Below is a small trained network, with its code and all its weights. Each question gives an input and a class and asks what happens when units are switched off, that is, made to give their printed mean instead of their output.

import numpy as np


def w(rows, s, z=0):
    codes = np.array(rows[::2]) - 128.0
    scale = np.full(codes.shape[1], s)
    scale[-1] = z or s
    return codes * scale


def f(y):
    return np.maximum(y, 0)


def log_softmax(a):
    a = a - a.max(-1, keepdims=True)
    return a - np.log(np.exp(a).sum(-1, keepdims=True))


def net(x, mask):
    res = np.array(x, float).reshape(1, 6) / 4 @ E
    y = f(res @ A[0][:, :-1].T + A[0][:, -1])
    res = res + np.where(mask, y, B[0][:, -1]) @ B[0][:, :-1]
    return log_softmax(res[-1] @ U[:, :-1].T + U[:, -1])


A, B = {}, {}
E = w([
[151,50,101,237,171,38],'x0',
[91,244,178,251,125,174],'x1',
[61,80,249,101,200,105],'x2',
[137,156,70,123,255,198],'x3',
[247,71,190,150,116,192],'x4',
[130,129,129,128,126,129],'x5',
],0.0061)
A[0] = w([
[147,67,96,34,121,129,106],'N0',
[142,141,63,126,84,153,106],'N1',
[122,126,184,127,55,77,105],'N2',
[45,169,105,109,116,89,226],'N3',
[164,148,47,135,91,133,60],'N4',
[175,150,68,146,63,98,98],'N5',
[118,184,148,57,62,192,158],'N6',
[95,86,231,94,175,141,92],'N7',
[101,207,155,24,82,170,200],'N8',
[101,109,120,134,45,134,95],'N9',
[116,200,191,212,124,154,95],'N10',
[221,51,149,147,125,205,223],'N11',
[162,151,161,102,118,196,226],'N12',
[177,43,94,50,121,115,91],'N13',
[76,94,179,111,149,126,61],'N14',
[89,154,56,126,254,174,241],'N15',
[104,135,152,155,23,84,143],'N16',
[114,136,169,122,65,62,151],'N17',
[124,122,124,58,102,167,144],'N18',
[141,125,145,154,79,55,171],'N19',
[153,141,50,146,62,162,56],'N20',
[125,200,186,207,125,162,114],'N21',
[130,185,149,45,75,214,176],'N22',
[162,85,105,220,153,55,187],'N23',
[131,120,156,148,57,117,204],'N24',
[130,149,90,111,229,174,248],'N25',
[51,151,71,112,145,76,211],'N26',
[137,69,104,57,147,91,73],'N27',
[197,120,143,128,170,172,152],'N28',
[74,107,218,75,153,122,93],'N29',
[218,66,146,198,102,210,184],'N30',
[158,44,78,214,157,54,162],'N31',
[185,80,178,119,143,151,142],'N32',
[173,148,40,131,72,153,42],'N33',
[138,136,123,197,171,123,196],'N34',
[108,210,166,196,137,151,165],'N35',
[164,142,65,133,97,155,83],'N36',
[155,144,58,142,74,145,10],'N37',
[70,103,180,123,28,66,140],'N38',
[46,156,50,122,133,83,109],'N39',
[40,151,72,106,148,50,181],'N40',
[34,121,187,102,230,135,115],'N41',
[97,109,195,99,43,103,162],'N42',
[162,79,101,49,154,72,37],'N43',
[53,175,70,100,152,88,222],'N44',
],0.0069,0.0014)
B[0] = w([
[44,158,31,141,82,121,215],'N0',
[84,117,207,205,179,147,177],'N1',
[162,100,74,131,182,166,190],'N2',
[194,145,162,174,88,137,211],'N3',
[33,78,205,237,205,184,182],'N4',
[104,103,156,195,199,157,191],'N5',
[142,188,108,99,205,38,233],'N6',
[72,120,168,230,160,140,222],'N7',
[149,166,129,136,180,45,254],'N8',
[153,90,109,125,161,140,169],'N9',
[9,123,14,67,56,156,221],'N10',
[155,198,165,177,60,116,245],'N11',
[154,195,98,135,111,60,210],'N12',
[35,155,69,133,48,141,225],'N13',
[83,74,187,238,150,137,178],'N14',
[227,82,74,135,127,168,244],'N15',
[171,86,55,102,168,177,200],'N16',
[197,79,67,153,183,158,190],'N17',
[119,179,73,124,136,52,192],'N18',
[184,112,74,104,182,133,187],'N19',
[57,56,221,204,203,176,189],'N20',
[27,143,1,92,36,149,221],'N21',
[142,205,105,119,218,29,247],'N22',
[114,210,130,113,184,11,230],'N23',
[201,97,64,118,153,118,189],'N24',
[210,90,51,140,146,176,221],'N25',
[204,171,193,186,62,134,212],'N26',
[41,134,63,151,47,151,201],'N27',
[206,152,142,159,86,143,192],'N28',
[72,130,175,238,181,147,214],'N29',
[142,172,181,157,67,87,238],'N30',
[93,226,105,94,176,15,243],'N31',
[134,155,175,203,67,142,201],'N32',
[35,91,248,251,196,192,193],'N33',
[126,165,64,67,129,94,192],'N34',
[78,123,25,90,75,143,224],'N35',
[80,79,189,210,177,142,176],'N36',
[53,87,191,217,178,170,176],'N37',
[205,58,77,157,159,185,216],'N38',
[178,162,211,160,86,145,203],'N39',
[208,191,228,199,12,147,222],'N40',
[131,87,148,194,139,156,236],'N41',
[167,83,84,175,167,139,211],'N42',
[44,132,46,124,57,150,203],'N43',
[200,125,182,178,76,119,217],'N44',
],0.0045,0.0053)
U = w([
[11,60,233,199,223,188,90],'0',
[9,131,46,99,13,154,96],'1',
[156,132,127,139,134,124,255],'2',
[144,189,130,105,212,15,95],'3',
[227,154,225,154,2,145,97],'4',
[238,48,65,119,201,209,103],'5',
[124,84,204,14,123,169,77],'6',
],0.0078,0.0045)

Each question gives the input, the list of numbers given to net, and the class t.
The units are the neurons (one row each of A and B). Each row of codes is followed by its name. A weight is (code - 128) times the scale printed after its matrix; where a second scale follows, it is the last column's (A, B and U).
mask holds one flag per neuron, in row order. A switched-off neuron (its flag False) gives its mean, the last column of its row in B, instead of its output. The means were averaged over made-up inputs and are rounded, as every weight is.
A unit's drop is (log p(t) with every unit on - log p(t) with that unit switched off) / (log p(t) with every unit on - log p(t) with every unit switched off).
The circuit of an input: a set's keep is (log p(t) with only the set's units on - log p(t) with every unit switched off) / (log p(t) with every unit on - log p(t) with every unit switched off). Starting from the 12 units with the biggest drops (on a tie, the unit counted first), units are removed one at a time, each time the one whose removal leaves the highest keep (on an exact tie, the one counted first), for as long as the keep stays at least 0.8.
circuit, biggest first: the units of the circuit, biggest drop first
most important unit: the unit with the biggest drop
top k neurons: the k neurons with the biggest drops, biggest first
drop when u is switched off: that unit's drop, to one decimal
input [-5,5,-1,5,3,-1], class 1: circuit, biggest first	(N21, N10)
input [6,-6,1,-6,4,-5], class 1: circuit, biggest first	(N13, N43)
input [-7,2,-5,4,5,0], class 3: circuit, biggest first	(N22, N6)
input [8,5,-6,8,3,4], class 3: circuit, biggest first	(N23)
input [-1,-5,6,1,8,0], class 4: circuit, biggest first	(N11, N32)
input [-5,2,-4,3,-3,2], class 3: circuit, biggest first	(N22, N6)
input [5,7,6,3,-5,-4], class 1: top 3 neurons	(N10, N21, N35)
input [-8,3,6,6,-2,0], class 3: top 3 neurons	(N22, N8, N6)
input [5,5,2,-1,-6,2], class 4: circuit, biggest first	(N40, N26, N39)
input [8,4,2,-7,0,-5], class 3: top 2 neurons	(N23, N31)
input [7,-3,-3,7,5,-2], class 3: top 2 neurons	(N31, N23)
input [8,5,-7,-6,2,4], class 3: top 2 neurons	(N23, N31)
input [-3,-7,-7,4,-7,-4], class 0: top 2 neurons	(N33, N4)
input [2,-7,4,-7,7,6], class 1: most important unit	N13
input [-4,1,2,-6,0,1], class 5: drop when N42 is switched off	0.1
input [0,0,5,-5,-8,7], class 4: drop when N40 is switched off	0.3
input [-6,-1,-8,5,3,2], class 0: drop when N4 is switched off	0.1
input [6,8,1,5,-4,3], class 1: drop when N14 is switched off	0.0
